Below are the code and all the weights of a small trained network. Each question names an input and a target symbol and asks about switching units off, where a switched-off unit gives its printed mean instead of its output.

import numpy as np


def w(rows, s, z=0):
    codes = np.array(rows[::2]) - 128.0
    scale = np.full(codes.shape[1], s)
    scale[-1] = z or s
    return codes * scale


def norm(h):
    return h / np.sqrt((h * h).mean(-1, keepdims=True) + 1e-5)


def f(y):
    return y / 2 * (1 + np.tanh(0.7978845608 * (y + 0.044715 * y**3)))


def softmax(a):
    e = np.exp(a - a.max(-1, keepdims=True))
    return e / e.sum(-1, keepdims=True)


def log_softmax(a):
    a = a - a.max(-1, keepdims=True)
    return a - np.log(np.exp(a).sum(-1, keepdims=True))


def net(x, mask):
    ids = ['Παβγλμξτψω'.index(c) for c in x.split()]
    T = len(ids)
    res = E[ids] + P[:T]
    q, k, v = (norm(res) @ M[0].T for M in (Q, K, V))
    z = softmax(np.where(np.tri(T) > 0, q @ k.T / 3**0.5, -1e9)) @ v
    res = res + np.where(mask[0], z, O[0][:, -1]) @ O[0][:, :-1]
    y = f(norm(res) @ A[0][:, :-1].T + A[0][:, -1])
    res = res + np.where(mask[1:13], y, B[0][:, -1]) @ B[0][:, :-1]
    return log_softmax(norm(res)[-1] @ U[:, :-1].T + U[:, -1])


Q, K, V, O, A, B = {}, {}, {}, {}, {}, {}
E = w([
[56,122,131,247],'Π',
[41,146,93,189],'α',
[61,133,141,184],'β',
[70,141,161,159],'γ',
[27,201,11,5],'λ',
[17,150,93,132],'μ',
[34,141,115,149],'ξ',
[49,139,133,142],'τ',
[38,160,95,98],'ψ',
[55,143,136,122],'ω',
],0.0031)
P = w([
[116,98,194,93],'0',
[210,123,65,221],'1',
[84,104,169,126],'2',
[209,124,63,213],'3',
[152,85,177,86],'4',
[123,223,128,216],'5',
[90,82,138,131],'6',
[243,73,33,187],'7',
[141,56,145,96],'8',
[59,255,132,153],'9',
[62,102,130,80],'10',
[140,137,71,123],'11',
],0.0098)
Q[0] = w([
[61,250,66,95],'H1',
[204,21,40,89],'H1',
[194,178,2,173],'H1',
],0.014)
K[0] = w([
[84,62,47,143],'H1',
[207,129,149,69],'H1',
[125,6,159,83],'H1',
],0.015)
V[0] = w([
[54,84,119,239],'H1',
[155,147,220,217],'H1',
[147,35,161,255],'H1',
],0.0069)
O[0] = w([
[254,23,75,128,253],'H1',
[23,51,142,49,119],'H1',
[101,30,122,204,160],'H1',
],0.0081,0.0024)
A[0] = w([
[87,128,249,108,166],'N1',
[155,122,97,112,84],'N2',
[141,154,129,176,134],'N3',
[157,156,132,140,50],'N4',
[118,162,158,114,80],'N5',
[86,114,118,136,223],'N6',
[87,167,146,120,92],'N7',
[92,103,189,113,198],'N8',
[123,220,157,150,70],'N9',
[88,191,162,150,1],'N10',
[91,105,181,118,82],'N11',
[154,201,137,154,136],'N12',
],0.02,0.0065)
B[0] = w([
[67,6,116,152,190],'N1',
[115,138,169,146,152],'N2',
[121,152,118,86,208],'N3',
[126,122,97,165,142],'N4',
[126,119,80,216,132],'N5',
[144,134,161,98,255],'N6',
[170,117,96,130,138],'N7',
[158,94,51,112,240],'N8',
[136,115,172,95,226],'N9',
[200,159,127,134,150],'N10',
[197,93,121,193,172],'N11',
[108,94,144,161,250],'N12',
],0.016,0.0058)
U = w([
[114,31,120,190,166],'Π',
[240,122,56,122,84],'α',
[174,104,167,38,3],'β',
[113,156,163,4,93],'γ',
[188,175,199,178,173],'λ',
[75,160,76,232,157],'μ',
[152,212,39,131,80],'ξ',
[111,201,87,85,140],'τ',
[23,104,215,138,80],'ψ',
[33,173,108,101,159],'ω',
],0.015,0.0041)

Each question gives the input, a string of symbols that net reads in full, and the target symbol t.
The units are the heads (3 rows each of Q, K, V and O) and the neurons (one row each of A and B). Each row of codes is followed by its name. A weight is (code - 128) times the scale printed after its matrix; where a second scale follows, it is the last column's (O, A, B and U).
mask holds one flag per unit, heads first, then neurons. A switched-off unit (its flag False) gives its mean, the last column of its rows in O or B, instead of its output. The means were averaged over made-up inputs and are rounded, as every weight is.
A unit's drop is (log p(t) with every unit on - log p(t) with that unit switched off) / (log p(t) with every unit on - log p(t) with every unit switched off).
The circuit of an input: a set's keep is (log p(t) with only the set's units on - log p(t) with every unit switched off) / (log p(t) with every unit on - log p(t) with every unit switched off). Starting from the 12 units with the biggest drops (on a tie, the unit counted first), units are removed one at a time, each time the one whose removal leaves the highest keep (on an exact tie, the one counted first), for as long as the keep stays at least 0.8.
circuit, biggest first: the units of the circuit, biggest drop first
most important unit: the unit with the biggest drop
top k neurons: the k neurons with the biggest drops, biggest first
drop of u: that unit's drop, to one decimal
input λ λ λ β λ ψ ξ ψ ψ α μ ψ, target ψ: most important unit : N12
input γ ξ α λ ψ β λ α, target ψ: top 2 neurons : N12; N8
input λ λ β λ β λ α ψ ψ β α, target α: circuit, biggest first : N8; N12
input γ λ α ξ λ γ, target α: circuit, biggest first : H1; N12; N1
input λ λ α μ α μ α λ α α, target α: top 2 neurons : N12; N1
input λ λ ψ λ, target λ: circuit, biggest first : H1; N12; N1
input α λ ξ ω λ, target α: circuit, biggest first : N1; H1; N9
input μ μ ξ β ω μ λ γ λ λ λ, target γ: circuit, biggest first : N1; N6
input α α Π Π ω λ β ψ λ λ, target β: top 4 neurons : N12; N1; N8; N11
input λ ψ ω ψ λ Π μ ω ω β, target μ: top 4 neurons : N9; N8; N12; N1
input λ λ λ α μ Π, target λ: circuit, biggest first : N9; N1
input λ λ ψ ψ ξ α μ Π α γ, target μ: top 2 neurons : N9; N6
input μ λ α α γ ψ, target α: top 3 neurons : N12; N1; N9
input ω λ α λ ξ ψ μ α ξ λ λ ω, target ξ: most important unit : H1
input λ Π α ψ β λ μ α ω λ λ ξ, target ω: top 3 neurons : N3; N9; N8
input β λ λ, target α: circuit, biggest first : H1; N9; N1
input μ λ μ λ μ α, target μ: top 2 neurons : N9; N8
input Π λ λ ψ Π Π, target λ: top 4 neurons : N10; N12; N1; N9
input ψ ψ μ λ ξ λ γ α, target ξ: top 4 neurons : N9; N1; N12; N3
input α λ ω λ ψ λ α Π λ β, target α: most important unit : N12
input μ α β ξ, target μ: top 3 neurons : N9; N8; N6
input α τ λ α ψ λ τ λ, target ψ: top 3 neurons : N12; N8; N9
input β λ τ α λ λ, target τ: drop of N9 : 0.5
input Π α α ξ ω λ ψ λ λ α β τ, target λ: drop of H1 : 0.2
